Below are the code and all the weights of a small trained network. Each question names an input and a target symbol and asks about switching units off, where a switched-off unit gives its printed mean instead of its output.

import numpy as np


def w(rows, s, z=0):
    codes = np.array(rows[::2]) - 128.0
    scale = np.full(codes.shape[1], s)
    scale[-1] = z or s
    return codes * scale


def softmax(a):
    e = np.exp(a - a.max(-1, keepdims=True))
    return e / e.sum(-1, keepdims=True)


def log_softmax(a):
    a = a - a.max(-1, keepdims=True)
    return a - np.log(np.exp(a).sum(-1, keepdims=True))


def net(x, mask):
    ids = ['γεζθλξφψ'.index(c) for c in x.split()]
    T = len(ids)
    res = E[ids] + P[:T]
    u = 0
    for l in range(3):
        r = res
        for j in range(2):
            rows = slice(2 * j, 2 * j + 2)
            q, k, v = (r @ M[l][rows].T for M in (Q, K, V))
            z = softmax(np.where(np.tri(T) > 0, q @ k.T / 2**0.5, -1e9)) @ v
            o = O[l][rows]
            res = res + np.where(mask[u + j], z, o[:, -1]) @ o[:, :-1]
        u += 2
    return log_softmax(res[-1] @ U[:, :-1].T + U[:, -1])


Q, K, V, O = {}, {}, {}, {}
E = w([
[87,149,169,94,4],'γ',
[146,158,101,95,187],'ε',
[208,22,105,121,64],'ζ',
[150,168,59,137,168],'θ',
[112,153,179,101,172],'λ',
[190,59,87,168,46],'ξ',
[121,166,126,153,200],'φ',
[172,23,163,156,50],'ψ',
],0.018)
P = w([
[123,109,127,137,127],'0',
[168,121,138,151,116],'1',
[104,79,116,129,126],'2',
[189,136,151,158,113],'3',
[76,66,102,125,124],'4',
[209,151,159,160,116],'5',
[54,55,92,118,128],'6',
[234,162,165,165,120],'7',
[41,41,77,117,129],'8',
[249,168,176,173,117],'9',
[19,31,46,123,120],'10',
[214,146,156,125,96],'11',
],0.015)
Q[0] = w([
[215,146,238,117,128],'L0H0',
[113,6,134,212,123],'L0H0',
[165,180,99,1,82],'L0H1',
[181,8,54,78,210],'L0H1',
],0.006)
K[0] = w([
[211,3,102,161,187],'L0H0',
[147,198,207,178,168],'L0H0',
[74,142,59,94,52],'L0H1',
[109,119,109,78,132],'L0H1',
],0.0057)
V[0] = w([
[118,85,147,188,160],'L0H0',
[78,162,133,60,62],'L0H0',
[161,99,161,188,173],'L0H1',
[195,239,3,146,47],'L0H1',
],0.0035)
O[0] = w([
[253,114,91,100,194,241],'L0H0',
[135,142,38,76,153,207],'L0H0',
[117,67,54,67,136,4],'L0H1',
[112,120,164,106,133,196],'L0H1',
],0.0044,0.00014)
Q[1] = w([
[116,234,144,134,133],'L1H0',
[53,51,92,133,133],'L1H0',
[18,135,106,90,159],'L1H1',
[250,165,163,190,94],'L1H1',
],0.016)
K[1] = w([
[86,109,109,159,170],'L1H0',
[193,176,161,155,132],'L1H0',
[254,180,191,131,129],'L1H1',
[82,69,102,104,153],'L1H1',
],0.023)
V[1] = w([
[138,122,97,55,144],'L1H0',
[65,112,167,218,159],'L1H0',
[144,161,92,246,96],'L1H1',
[138,135,59,132,62],'L1H1',
],0.012)
O[1] = w([
[34,157,115,156,145,81],'L1H0',
[203,126,88,56,111,50],'L1H0',
[254,217,179,152,122,138],'L1H1',
[107,114,168,193,133,253],'L1H1',
],0.013,0.0036)
Q[2] = w([
[94,254,126,88,134],'L2H0',
[149,174,167,160,124],'L2H0',
[143,130,107,112,107],'L2H1',
[114,175,131,109,125],'L2H1',
],0.02)
K[2] = w([
[152,124,90,150,252],'L2H0',
[143,107,102,153,117],'L2H0',
[143,132,101,126,141],'L2H1',
[117,155,129,123,134],'L2H1',
],0.025)
V[2] = w([
[144,13,255,72,104],'L2H0',
[59,230,203,52,47],'L2H0',
[156,61,120,161,114],'L2H1',
[145,113,56,134,44],'L2H1',
],0.0093)
O[2] = w([
[160,1,178,58,154,254],'L2H0',
[110,184,231,78,139,142],'L2H0',
[100,200,138,104,136,210],'L2H1',
[103,158,251,144,104,172],'L2H1',
],0.011,0.0095)
U = w([
[117,146,218,143,159,152],'γ',
[1,127,123,183,148,190],'ε',
[74,42,143,223,156,90],'ζ',
[113,169,158,233,124,166],'θ',
[76,106,85,32,151,178],'λ',
[194,100,174,232,119,33],'ξ',
[209,180,119,88,106,193],'φ',
[196,72,142,113,135,3],'ψ',
],0.0053,0.0044)

Each question gives the input, a string of symbols that net reads in full, and the target symbol t.
The units are the heads (2 rows each of Q, K, V and O). Each row of codes is followed by its name. A weight is (code - 128) times the scale printed after its matrix; where a second scale follows, it is the last column's (O and U).
mask holds one flag per head, layer by layer. A switched-off head (its flag False) gives its mean, the last column of its rows in O, instead of its output. The means were averaged over made-up inputs and are rounded, as every weight is.
A unit's drop is (log p(t) with every unit on - log p(t) with that unit switched off) / (log p(t) with every unit on - log p(t) with every unit switched off).
The circuit of an input: a set's keep is (log p(t) with only the set's units on - log p(t) with every unit switched off) / (log p(t) with every unit on - log p(t) with every unit switched off). Starting from all 6 units, units are removed one at a time, each time the one whose removal leaves the highest keep (on an exact tie, the one counted first), for as long as the keep stays at least 0.8.
circuit, biggest first: the units of the circuit, biggest drop first
unit that matters most: the unit with the biggest drop
which heads matter: for each layer, one digit per head in row order, 1 if its drop is at least 0.15 and else 0, layers parted by /
drop when u is switched off: that unit's drop, to one decimal
input γ ζ ξ γ γ γ φ, target γ: unit that matters most -> L1H0
input ξ ψ φ ψ, target ψ: which heads matter -> 00 / 10 / 10
input γ ψ φ ε φ λ φ γ θ ψ φ, target ψ: circuit, biggest first -> [L1H0; L1H1; L2H0]
input ζ θ θ, target θ: circuit, biggest first -> [L1H1; L2H0]
input ε λ θ ζ ε φ λ, target φ: circuit, biggest first -> [L1H1; L1H0]
input θ λ λ ζ γ ζ γ λ λ θ ψ θ, target ψ: circuit, biggest first -> [L1H1; L2H0; L1H0]
input γ γ ψ φ λ ζ γ γ ζ λ ε γ, target ε: circuit, biggest first -> [L1H0; L1H1]
input γ γ λ ζ λ, target ζ: circuit, biggest first -> [L1H1; L2H0; L1H0]
input γ ξ θ ζ φ ε ξ λ ζ ψ λ, target ψ: circuit, biggest first -> [L1H1; L1H0; L2H0]
input ζ ζ γ ζ ξ λ, target ξ: which heads matter -> 00 / 01 / 10
input ε ψ θ λ ξ θ, target ξ: circuit, biggest first -> [L1H1; L2H0]
input γ γ λ ψ λ γ γ λ ζ ε, target ζ: circuit, biggest first -> [L1H0; L1H1; L2H0]
input θ γ λ θ ε γ λ θ ψ λ λ θ, target λ: which heads matter -> 00 / 01 / 00
input γ ζ ξ γ ζ γ γ, target γ: unit that matters most -> L1H0
input ξ γ θ γ, target θ: circuit, biggest first -> [L2H0; L1H0]
input θ γ ψ ε γ θ ε φ ξ, target γ: circuit, biggest first -> [L2H0; L2H1]
input γ ξ ψ ε φ γ ζ λ ζ, target γ: which heads matter -> 00 / 00 / 11
input γ ψ ξ γ ξ λ φ ψ, target γ: which heads matter -> 00 / 00 / 11
input γ γ ζ λ γ ε γ ζ ζ γ, target ζ: circuit, biggest first -> [L1H0; L2H0; L1H1]
input ε φ θ ψ λ γ φ, target γ: unit that matters most -> L2H0
input θ ζ λ ξ ζ ζ γ, target ζ: which heads matter -> 00 / 11 / 10
input γ ξ ζ ξ φ ψ ψ ψ λ φ, target λ: which heads matter -> 00 / 11 / 00
input γ λ ξ φ ψ λ ξ γ φ φ φ λ, target φ: which heads matter -> 00 / 10 / 10
input λ λ γ θ φ γ λ γ ε, target γ: which heads matter -> 00 / 11 / 10
input ψ ζ ψ γ φ ζ ψ ζ ζ ε ε ε, target ε: circuit, biggest first -> [L1H0; L1H1; L2H0]
input φ θ ψ γ λ γ φ γ λ ξ ψ γ, target ψ: circuit, biggest first -> [L1H1; L2H0; L1H0]
input γ λ φ γ ξ ξ φ γ, target φ: circuit, biggest first -> [L1H0]
input θ φ γ γ γ γ ε, target γ: which heads matter -> 00 / 10 / 10
input θ γ φ ε, target φ: which heads matter -> 00 / 11 / 10
input ε λ φ φ λ ζ γ ξ φ φ ψ γ, target ψ: drop when L1H1 is switched off -> 0.5
